Each row has a name. Each piece below is followed by the name of the row it came from, unless a question asks for something else. Each question is about the rows just above it.

Columns, left to right: N R U L W C Z S X
[ 80 -82 -14  53  64 -63  61  20  42]  <106>
[  34   -5    1  -40   65 -110   42  -26   74]  <100>
[ 80 -82 -14  53  64 -63  61  20 -54]  <34>
[  80  -82  -14   53   63 -109   44   15   17]  <132>
Which column holds [65 64 63] top down?
W
Which column holds [ 20 -26] top down?
S
[-14 -14] is in which column, read top down?
U
[-5 34] is which row, read backwards?
<100>
Which column holds [-110  -63 -109] top down?
C

Columns, left to right: E K B G V
[-20  10  -1  17 -40] -> <96>
[-36  -6  11 -10  53] -> <2>
[ 18   5   3 -25  16] -> <118>
[ -2 -10 -15 -61 -17] -> <70>
[ 10  26 -32  12  56] -> <9>
[  3  -7  23 -94  38] -> <75>
[  2  -6 -20 -29 -33] -> <160>
[  3 -15] is in which column, read top down?
B
Which column holds [-36  18] top down?
E
Which column holds [ 53  16 -17  56] top down?
V

Columns, left to right: D Y P T
[ -46  -72 -112  117]  <95>
[-27 -94  19  92]  <77>
[104 -39  14 117]  <3>
[ -2 -39 117  14]  <10>
Which row holds [117 -39] read backwards?
<10>
[-27 104  -2] is in which column, read top down?
D
[-72 -94] is in which column, read top down?
Y
Which column holds [-72 -94 -39] top down?
Y
Which column holds this, read top down? [-46 -27 104]
D
Which column holds [117  14] top down?
T
Which row holds [117  14 -39] read backwards?
<3>

Columns, left to right: H Q A F M
[  4  -1   9 -97 -64] : <68>
[ 4 -1  9 -1  1] : <99>
[ 4 -1  1 -1  1] : <42>
[  6 -11   9 -97  -9] : <55>
[-27  20   6  23  14] : <112>
find: [ 4 -1  9 -1  1]
<99>
Which column holds this, read top down? [  4   6 -27]
H
Which column holds this, read top down? [ -1  -1 -97  23]
F
find: [  4  -1   9 -97 -64]
<68>
Which row holds [-97   9  -1] read backwards?
<68>
Which column holds [1 1] top down?
M

Columns, left to right: toz Tunu zav Gos Gipoz Mos tova Mez
[-28 -17  -9   7  18 -13   3  -8] -> <76>
[ 65 -26 -73  33 -26  -9  62  34] -> <186>
[-55  36  12 -11 -22 -19  41  23] -> <22>
[ 15 -28  29 -10 -31  16   4  44] -> <72>
[-47 -36  11  60  78   6 -32 -41] -> <89>
[  57   10  -16 -118  -33  -80  -19  -13] -> <48>
[ 78  28 -68  13  -1 -18  93  33] -> <91>
[ 48 -23  36 -30 -50  22 -38  19] -> <63>
[ 24 -14 -19   2  12  -1 -29 -29] -> <39>
[-26  33] is which row, read backwards?
<186>
Which row holds [18  7 -9] read backwards?
<76>

Columns, left to right: zogek fivaz gemom Sodek fomo ruden Futot Gimef
[-41 -49 -77  79  25  31 -33  28] = <116>
[-62 -54 -88  81  31  42 -27  23] = <179>
[ 38 -42 -58  40  35  19 -60  29] = <11>
[-21 -30 -82  65  15  44 -55  18] = <45>
[-44 -57 -77  79  32  33 -30  43] = <156>
[-30 -83 -32  49  63   0 -20  64] = <196>
[-23 -58 -28  55  41  -8 -30  30] = <213>
[-35 -33 -89  72  11  46 -50  14] = <133>
[-39 -66 -61  71  48  19 -39  45] = <120>
[ -9 -63 -60  60  44  16 -54  42] = <87>
[-44 -57 -77  79  32  33 -43  35] = <43>
[ 40 -51 -42  31  42   6 -44  28] = <49>
Which column holds [29 18] top down?
Gimef
Which column holds this, read top down? [-27 -60 -55 -30 -20 -30 -50 -39 -54]
Futot
Which row holds [-39  19  48  71 -61 -66 -39] read backwards?
<120>

Columns, left to right: Zige Raka san tamuz noz gor Gemi
[-114   33  -34   42    2   -5   16] -> <51>
[-114   33 -105   42  -14  -24  -47] -> <54>
[-114   33 -105   42    2   -5   16] -> <102>
find: [-114   33 -105   42    2   -5   16]
<102>
find: [-114   33 -105   42  -14  -24  -47]
<54>
Which column holds [-14   2] top down?
noz
find: [-114   33  -34   42    2   -5   16]
<51>

Columns, left to right: Fusi luf Lopo dopu
[ 96 -31  -2  24] -> <180>
[-2 21 17 49] -> <165>
[-33  65  -5 -57] -> <103>
[ 68  46 -35  54] -> <82>
[-61  30  61  36] -> <5>
[-33  65   2  75] -> <28>
[ 79  12  -1 -43] -> <47>
[ 34 -74 -69  12] -> <140>
[ 36  -3  41 -87] -> <142>
[ 12 -69] is which row, read backwards?
<140>
[-31  21] is in which column, read top down?
luf
[24 -2] is which row, read backwards?
<180>
[ 17  -5 -35] is in which column, read top down?
Lopo

Columns, left to right: gem Suvam tarom totak nukef dapem Lekip pel Rap bigi
[ 12  -3 -66 -12 -33 -79 -62  46  31  79] = <84>
[ 14 -61 -41  19 -59  65  12 -49 -58 -18] = <24>
[-42  81 -65 -51 -15  13  79 -28  77 -39] = <62>
[-94 -14  50  89  13 -40 -57  57  17   7] = <117>
[ 38  54  36   4 102 -21 -16 -16 -60 -25] = <81>
[ 50  89  13 -40 -57  57  17   6   4  31] = <65>
Which column holds [ 17 -60   4] top down?
Rap
Which row holds [ 79  31  46 -62 -79] read backwards?
<84>
Which row holds [  7  17  57 -57 -40  13  89  50] read backwards?
<117>

Columns, left to right: lan mis Nalu Ragob Fubog dife Lezed salum
[-11   5  74   4  -8 -33  20 -33]  <136>
[ 27  70 -31  99 -51 -21 -10  -5]  <123>
[-17   2  30 -38  85  52 -39 -48]  <107>
[ 16   8 -19  -4  48  68 -34   9]  <134>
[ 13  39  37  13 -37 -22  96  23]  <66>
[-31  70] is which row, read backwards?
<123>
Which column holds [-34  96] top down?
Lezed

Columns, left to right: Folu lusu Von gusa dedel kubit losi Dur pid
[ 55  -1  -1  30 -13   8   6  22 -32] -> <58>
[  9  22 -32  30 -13   8   6 -40 -32] -> <137>
[ 72  -1  -1  30 -13   8   6  22 -32] -> <97>
[ 17 102   8 -37  74 -48  34  54  41] -> <61>
find: [ 55  -1  -1  30 -13   8   6  22 -32]
<58>
Which column holds this, read top down? [-32  -1]
Von
Which column holds this, read top down? [ 22 -40]
Dur
Which column holds [ -1 102] top down?
lusu
Which column holds this, read top down? [55  9]
Folu
Which column holds [-32  -1   8] top down?
Von

Columns, left to right: Bapip zes zapi nik fivo
[ -4  -3 -57  28 -14] = <73>
[ -4  -3  52 -94  -7] = <113>
[ -4  -3 -57 -94  -7] = <26>
[ -4  -3 -57 -94  -7] is in which row?
<26>
find: [ -4  -3 -57  28 -14]
<73>

Columns, left to right: fese kadug Givi bekin
[-69 -20 -73  92] : <139>
[-20 -69 -73 -97] : <64>
[-59  50  22  22] : <131>
[-20 -69 -73  62] : <29>
Which row holds [-73 -20 -69] read backwards?
<139>
Which column holds [-97  22] top down?
bekin
The row with [-69 -20 -73  92] is
<139>
[-69  50 -69] is in which column, read top down?
kadug

